Each row of numbers belongs to one of the things below and depends on some of the facts about them. Some rows are named. Which thing is each other row?

How the things are related:
Q_11 ξ Q_581
Q_123 ξ Q_203 Q_643 Q_962 Q_700 Q_170 Q_897
Q_125 ξ Q_403 Q_943 Q_643 Q_404 Q_281 Q_85 Q_315
Q_146 ξ Q_355 Q_281
Q_17 ξ Q_514 Q_729 Q_703 Q_295 Q_145 Q_297 Q_779
Q_188 ξ Q_24 Q_438
Q_191 ξ Q_256 Q_178 Q_201
Q_20 ξ Q_943 Q_796 Q_801
Q_221 ξ Q_24 Q_780
Q_238 ξ Q_339 Q_581
Q_26 ξ Q_623 Q_514 Q_339 Q_511 Q_747
Q_267 ξ Q_497 Q_574 Q_383 Q_425 Q_501
Q_270 ξ Q_403 Q_720 Q_725 Q_609 Q_277
Q_271 ξ Q_423 Q_880 Q_302
Q_312 ξ Q_44 Q_652 Q_514 Q_835
Q_332 ξ Q_306 Q_425 Q_897 Q_520
Q_334 ξ Q_434 Q_356 Q_809 Q_215
Q_343 ξ Q_548 Q_968 Q_178 Q_576
Q_360 ξ Q_434 Q_48 Q_841
Q_362 ξ Q_73 Q_719 Q_727 Q_57
Q_366 ξ Q_314 Q_141 Q_897
Q_371 ξ Q_747 Q_501
Q_41 ξ Q_77 Q_809 Q_501 Q_835
Q_420 ξ Q_374 Q_444 Q_711 Q_780
Q_46 ξ Q_599 Q_374 Q_506
Q_463 ξ Q_968 Q_137 Q_627 Q_957 Q_215 Q_63
Q_466 ξ Q_416 Q_339 Q_700 Q_293
Q_467 ξ Q_684 Q_361
Q_483 ξ Q_727 Q_606 Q_141 Q_846 Q_250
Q_500 ξ Q_652 Q_115 Q_314 Q_361
Q_503 ξ Q_574 Q_639 Q_966
Q_545 ξ Q_445 Q_532 Q_440
Q_590 ξ Q_525 Q_301 Q_400 Q_404 Q_220 Q_10
Q_648 ξ Q_44 Q_256 Q_434 Q_110 Q_346
Q_649 ξ Q_942 Q_201 Q_779
Q_656 ξ Q_458 Q_356 Q_10
Q_670 ξ Q_746 Q_201 Q_317
Q_683 ξ Q_423 Q_693 Q_507 Q_513 Q_897 Q_835
Q_730 ξ Q_400 Q_921
Q_738 ξ Q_740
Q_753 ξ Q_306 Q_609 Q_95
Q_754 ξ Q_539 Q_727 Q_355 Q_532 Q_692
Q_781 ξ Q_720 Q_684 Q_747
Q_803 ξ Q_968
Q_805 ξ Q_159 Q_829 Q_986 Q_215
Q_813 ξ Q_548 Q_942 Q_145 Q_837 Q_835
Q_816 ξ Q_201 Q_639 Q_220 Q_779
Q_852 ξ Q_548 Q_135 Q_110 Q_145 Q_875 Q_293 Q_780
Q_871 ξ Q_703 Q_400 Q_939 Q_513
Q_88 ξ Q_531 Q_746 Q_740 Q_168 Q_323
Q_883 ξ Q_576 Q_809
Q_894 ξ Q_915 Q_458
Q_903 ξ Q_356 Q_606 Q_95
Q_924 ξ Q_915 Q_643 Q_520
Q_932 ξ Q_135 Q_921 Q_168 Q_440 Q_552
Q_947 ξ Q_145 Q_148
Q_991 ξ Q_178 Q_877 Q_458 Q_645 Q_897
{Q_10 Q_110 Q_123 Q_145 Q_146 Q_159 Q_17 Q_201 Q_203 Q_215 Q_221 Q_250 Q_26 Q_297 Q_306 Q_317 Q_323 Q_332 Q_343 Q_356 Q_361 Q_383 Q_403 Q_404 Q_420 Q_423 Q_434 Q_445 Q_46 Q_466 Q_483 Q_497 Q_503 Q_506 Q_507 Q_513 Q_514 Q_545 Q_548 Q_643 Q_645 Q_648 Q_656 Q_683 Q_692 Q_700 Q_703 Q_720 Q_725 Q_73 Q_754 Q_77 Q_779 Q_809 Q_837 Q_841 Q_871 Q_875 Q_880 Q_894 Q_942 Q_947 Q_962 Q_968} θ briplu
{Q_11 Q_125 Q_137 Q_141 Q_148 Q_188 Q_24 Q_256 Q_267 Q_270 Q_277 Q_281 Q_293 Q_295 Q_312 Q_314 Q_315 Q_346 Q_355 Q_360 Q_362 Q_366 Q_371 Q_374 Q_400 Q_41 Q_416 Q_425 Q_438 Q_44 Q_458 Q_48 Q_500 Q_501 Q_520 Q_525 Q_531 Q_532 Q_539 Q_552 Q_574 Q_599 Q_606 Q_609 Q_627 Q_63 Q_639 Q_649 Q_652 Q_670 Q_684 Q_693 Q_711 Q_719 Q_727 Q_729 Q_740 Q_746 Q_747 Q_781 Q_796 Q_801 Q_803 Q_805 Q_813 Q_846 Q_85 Q_852 Q_877 Q_88 Q_883 Q_903 Q_924 Q_932 Q_939 Q_943 Q_95 Q_966 Q_992} θ flabrar
{Q_115 Q_135 Q_168 Q_170 Q_178 Q_191 Q_20 Q_220 Q_238 Q_271 Q_301 Q_302 Q_334 Q_339 Q_440 Q_444 Q_463 Q_467 Q_511 Q_57 Q_576 Q_581 Q_590 Q_623 Q_730 Q_738 Q_753 Q_780 Q_816 Q_829 Q_835 Q_897 Q_915 Q_921 Q_957 Q_986 Q_991} θ flufla

Some rows with their names:
[ -6 -10   3   0   6   0  -5  -1  15  -5   4  -4  -5   3  -3   4   2  -8
  21  -5  -2 -12  -4   4  -1  -4   3  -2  -4   9  -1   5  -2 -11] : Q_497
[ -6  -3  -1  -2 -15  -3   7  -4   1  -7  -5   6 -15   3  -4   4  11 -30
   7  -2  10 -14  -3   3   3   6   6   6 -21  -3   0   0   2   6] : Q_648
[ -5 -11   1   0   3  -3  -3  -1  14  -5   7  -3  -5   3  -3   6   4  -7
  17  -5  -4 -12  -5   3  -2  -2  -1  -1  -3   9   0   4  -3  -9] : Q_297
[ -4  -9   3   0   5   1  -4  -4  15  -4   5  -5  -3   3  -4   5   2  -6
  21  -7  -2 -13  -4   4  -2  -1   1  -1  -3   8  -2   4  -2 -10] : Q_203
[ -6 -11   2   0   5   0  -5  -1  13  -5   3  -5  -5   3  -3   5   3  -8
  18  -4  -2 -12  -5   4  -1   2   4  -2  -4   9  -2   4  -2 -15] : Q_159
[ -4  11   1   2  -7   1   9  14 -20  -7 -11   2   3  -1   7  -3   0   3
 -32   0   9   1   7  -3   6  27 -10   3  -3 -13   4  -7   4 -12] : Q_11
[  1   8   0   4  10  -7   2   4  -8   2  -3  -2   5  -2  -1  -5  -6  28
  -9   5  -9   7   3   0  -5  15   2   2  10  -1   0   0   0 -11] : Q_846
[ 5  6  0  4  9 -7  3  1 -8  1  0  0  3 -2 -1 -3 -3 29 -9  8 -8  7  3 -3
 -3 13 -1  4  9 -4  4  0 -1 -4] : Q_44
[  2   8   2   5  11  -2   1   4  -5   3  -1   1   5  -3  -1  -4  -6  24
 -10   2  -9   8   4  -2   0  11  -1  -2   8  -1   0   1  -1  -7] : Q_315
[  2   4  -2   4  13  -7   3   2  -8   3  -3  -2   6  -2  -3  -4  -7  22
  -9   7  -8   7   3  -1  -5  17   4   2   5  -3   1   1   1 -11] : Q_606
[ -2  25  -1   2 -14  -2   3   8 -17  -1 -10  11  -1  -3  -1  -7  -1  -2
 -25   3  -3   6   6  -3   3  13   1   3  -4  -8  -1  -3   4   1] : Q_88
[  0  17   2   3  -8  -1   6   4 -17  -1 -10   9  -3  -2  -2  -5   2   2
 -23   5   4   7   6  -1   5  16   4   2  -8 -12   1  -3   4   1] : Q_805
[  2   9   1   5  11  -4  -1   6  -3   2  -3   2   6  -3  -1  -4  -5  26
 -11   4  -9   7   4  -2  -2   8   1  -1  10  -1   1   1  -2  -7] : Q_277
[  2   4   0   5  11  -4   3   3  -5   2   0   0   4  -3  -1  -3  -6  26
 -10   6  -9   8   4  -3  -2  14   1   1   8  -2   2   1  -1  -9] : Q_48
[  0  23   5   0  -4   7  -1  17  -8  -2 -10   9 -10  -2   0  -6   2  -6
 -19   2   6   3  11  -7   9  -5   4   5  -5 -16   1  -3   2  13] : Q_371
[ -1  11  -1   6   7  -4  -1   5  -8   2  -6   2   7  -3   2  -4  -6  24
 -13   6 -12   6   3  -2  -2   7   1   1  11   4   2   2  -3  -7] : Q_746
[ -2 -26  -4  -8   7  12  -2   5   2   1   4 -16  12   2  18   6  -6  -3
  -1   0  13   4  -1   0  -1 -16 -13  -3  15   1   5  -7   1  -1] : Q_339
[ 14 -19  -5  -9  -5  -3   1 -13   3   5  15  -8  -1   2   6   6   1   3
  13  11   7   9  -2   0  -6 -28  -8   8  13  -4   4  -4   0  20] : Q_835
[ -3 -29  -6  -7   9  10   2   5  -3   0   2 -21  14   3  20   8  -7  -1
  -5   1  12   3  -1   1  -1  -6 -17  -2  14   2   6 -10   1 -12] : Q_581
[  4 -20  -6  -7   4   6  -4  -5   3   8   6 -10   8   1   8   4  -5  -6
   9   5   4  10  -3   0  -3 -23  -2  -3  10   4   1  -3   0   9] : Q_829

Name these rows:
No name comes twice in this set of rows, the named rows included.
[ 3  8  6  2 13  2 -4 10  0  1 -1  0 -3 -3  0 -4 -3 21 -5  8 -5  6  7 -5
  2 -6  4  3  9 -6  2  1 -3  0] => Q_501
[ -8   7  10   0 -22   3   0 -11  -7 -11  -5  10 -11   1  -6   5  18 -21
  11  -4  15 -13  -4  10   9   4   4  -3 -11   1  -2   2  -2  -2] => Q_343
[ -5 -10  -1   3  -2  -4   0  -3   9  -5   1   0  -6   3   3   4   4  -8
  14   1  -8 -18  -6   2  -1 -11  -1   1   0  16   3   5  -9  -4] => Q_779
[ -1   3  -1   5  16  -9   0  12   0  10  -2   3  11  -6  -1  -4  -3  34
 -17  -3  -4   9   0 -12  -2  17   7  -5   8  -4  -3   5  -4   6] => Q_24
[ -1  25  -3   6 -16  -4   8   2 -25  -1 -19  14  -2  -2   5  -8   1   3
 -25   7  -2  -1   5  -2   3   6   2   6  -3  -1   2  -1  -3  10] => Q_670
[  0 -23  -1   1  16   3   3  -9  17  -2   6  -8  -6   4  -4   5  -1 -18
  17  -2  -1 -10  -5   3   1   5  10  -4 -16   5   2   3  -2  -9] => Q_356
[  3  -5 -11  -4 -24   7   6  -7 -13   4  -8   6  -1   1  16  -1   2 -28
  -9   7   9  -1  -3   0   3 -36  -4   5  -1   6   5  -4  -3  36] => Q_816
[  0  -3  -1  -7 -19  10  -2  -8 -14   2  -5   2   0   0   7   3   5 -26
  -1   5  19  10  -2   5   6 -19   2  -4  -3  -5  -2  -5   5  15] => Q_463
[ -4  25   6   0  -5   8  -3  21  -9   0 -15   9  -6  -3   0  -8   0  -6
 -20  -1   5   4  10  -6   9  -3   6   3  -5 -14  -2  -2   3  12] => Q_781
[  4 -19  -7  -7   1   3  -4  -3   6   8  11  -6   8   0   9   5  -4  -4
   6   3   4  12  -5  -1  -3 -22  -6  -4  11   4   1  -3   0  11] => Q_135
[ 13  -6  -1  -7 -15  12   2 -24 -12   5  -3  -1   5   1   4  -3   3 -20
   1  -6  22   2  -1   4   4 -23  -4   2  -6  -6   0  -7   2  32] => Q_991
[  7  18   2   0 -17  -8   9   2 -15  -2  -4  10 -10  -1  -5  -5   6   8
 -20   8   5   3   6  -4   1  12  -5  13  -3 -18   3  -5   2  11] => Q_312

Now the same things, written a new way:
Named rows:
[ 10  -5  -2   9   4 -13  15 -23 -25   6  14  14 -11 -12   0   3 -13   5
  23 -10  -3 -21  27  -6  -6  19  17   0] : Q_95
[-11  13   4   1  11  24  17  12  28   0 -11  11  -2  10   2 -12  19  -8
 -31  10  -6  29 -29   5  -9 -16 -22 -15] : Q_513
[ -7  -5   1   9 -14  21 -19  17  -7  -9   0 -41   8  16  -4  14   4 -16
   6   8  17 -29   9  -4  39 -11 -21  23] : Q_170
[  8   1  -7   6   5 -28  12 -33 -23  -2   4   0 -14 -14  -2   5 -14  10
  20 -11  -2   0  24  -2  -4  14  20   4] : Q_719
[ -6   9   6  -3   7  24  19  16  26  13  -7   4   6  10   2  -5  12  -9
 -28   2  -6  31 -31   7 -16 -12 -19 -16] : Q_77
[-13  25   9 -15  -4   1  17  16  25   1 -12   5   7  10   2 -10  12   4
 -31   2  -4   7 -37  16  -3 -14 -13 -17] : Q_466
[  9   9 -11  -5   5 -24 -15  -6 -27  -5   4  24  -1 -18   0  -6 -14  11
  25   4   2 -10  -9  -1 -28  16  33   6] : Q_813
[-14  19  10  -6  -7  19  19  18  26   7  -1  17   4  10   1 -10  -5   2
 -28  -6  -2  21 -41  13  -5 -17 -19 -17] : Q_332
[  3 -13  -7   8 -13  23 -12  18  -1  -8  -7 -37   9  10  -6  15  -3 -17
  -7   6  16   5  -3  -5  41  -3 -19  21] : Q_115
[ 10   3  -8   1   4 -20  -9 -11 -19  -2  18  18   2 -16   0   7 -13   9
  28  -1  -2 -13   5  -3 -24  15  30   1] : Q_883
[ -4 -26  -8   7 -15  25 -35  16  -3  -9  -2 -35   5  16   0   6   4 -14
   7  10  12  -6  13 -14  38  -5 -22  24] : Q_301
[  9 -10  -5  -9 -11 -22  17 -17 -26  -3  10   8  -9 -17   0  -7 -18  12
  30  -8  -4 -37   4   2  -4   0  29  -3] : Q_270
[  9  -8   1   3  -2 -19  15 -26 -29  -4  12  17 -17 -14   2  -8 -10   8
  25  -5  -5 -39  27  -7   3   3  15   3] : Q_315
[ -2 -24  -5   6  -9  15 -42  15  10  -8  -8 -39   7  14  -2  14   9 -14
 -12  11   9   5  18 -11  40  -8 -20  24] : Q_921
[ -2  13   5   1   8  25  18  16  30  15  -1   3   6  17   3  -1  17 -10
 -29   0  -6  30 -22   6 -14 -13 -21 -18] : Q_809
[-14  -7   1 -17  -7  23  13  18  27   9 -11  15   4   6   2 -13  -7   1
 -29  -5  -3  26 -41   7 -11 -14 -18 -18] : Q_503
[  9 -11   3   3  12 -27 -20 -28 -22  -4   0  12 -12 -15  -2   3  -5  11
  12  -3  -7 -19  28  -5 -12  14  29  10] : Q_552
[ 10  -2  -8   2  11 -14  -2 -21 -28  -2  -5  16  -6 -17   1 -11  -5   3
  17   5  -2 -16  25  -7 -20  22  25   2] : Q_295
[-12  -4  17  -5   4  21  20  17  27  15  -9   5   3  11   1  -8   3  -9
 -28  -4  -3  31 -28   6 -15 -15 -21 -18] : Q_383
[ -8  10  -4  -8   7  23  13  13  27   6 -13   8   4  11   3 -15  17  -8
 -30   6  -5  28 -25   6  -9 -13 -21 -19] : Q_297

Name these rows:
No name comes twice in this set of rows, the named rows included.
[-14  10  18   4  -1  23  22  15  27  15  -4   9   3  16   2  -7  10  -8
 -30  -6  -5  23 -13  10   2 -15 -23 -16] => Q_306
[ -4 -26  -9   6 -14  27 -37  17  -5  -8  -6 -36   6  17   2   6   3 -17
  -3   9  14   1  16 -13  43   1 -23  23] => Q_220
[  8 -15  -7   3   5 -11  -1 -26 -27  -4   9  22 -20 -14   1  -9  -8   7
  22   0  -5 -33  27 -10  -6  12  14   5] => Q_525
[-14  12  -1 -14  -5 -12  11   8  30  -3 -12  -6   4   8   2  -5   8  11
 -30  -7  -8  30 -36  13   3 -13 -17 -16] => Q_545
[ -7  20  -1 -19  -6  11  17  17  25   4 -13  -7   8   5   3 -12   2  -3
 -29   2  -5  16 -41  13  -3 -16 -13 -18] => Q_26
[-16  25   9 -11  -8  10  17  16  27   0  -6  17   5  13   2  -7   5   5
 -27   0  -4   2 -42  15   5 -15 -16 -14] => Q_123
[ -8 -15  -1  10 -14  22 -23  16  -3  -8   8 -36   8  20  -2  16   3 -15
   5   6  16 -19  16  -8  40  -8 -18  24] => Q_915
[  9  17  -9  -9   2 -31 -18  -5 -25  -6   1  19   6 -17   1  -6 -12  13
  26   1   1 -20   5   3 -27  12  34   9] => Q_852
[  9   0  -7  -2   5 -17   2  -6 -27  -1  13  17  -3 -17  -4   1 -14   9
  28   0   1  -9 -12  -3 -26  12  31  -1] => Q_41
[ -7 -24  -8   1 -15  17 -43  16   5  -8  -6 -38   5   7  -2   9  -3  -9
   9  11  13   5 -22  -9  38 -11 -18  22] => Q_730
[ -5  -8   0   9  -9  26 -15  16  -5  -8   5 -35   9  17  -7  16   4 -17
  -6  10  17  -4  14  -8  39  -8 -21  23] => Q_897
[ -3 -17  -8   8 -15  11 -21  16  13 -10  -8 -38   5  11  -4  19  -4  -8
   2  -2  15  20  11  -8  40  -6 -21  24] => Q_57

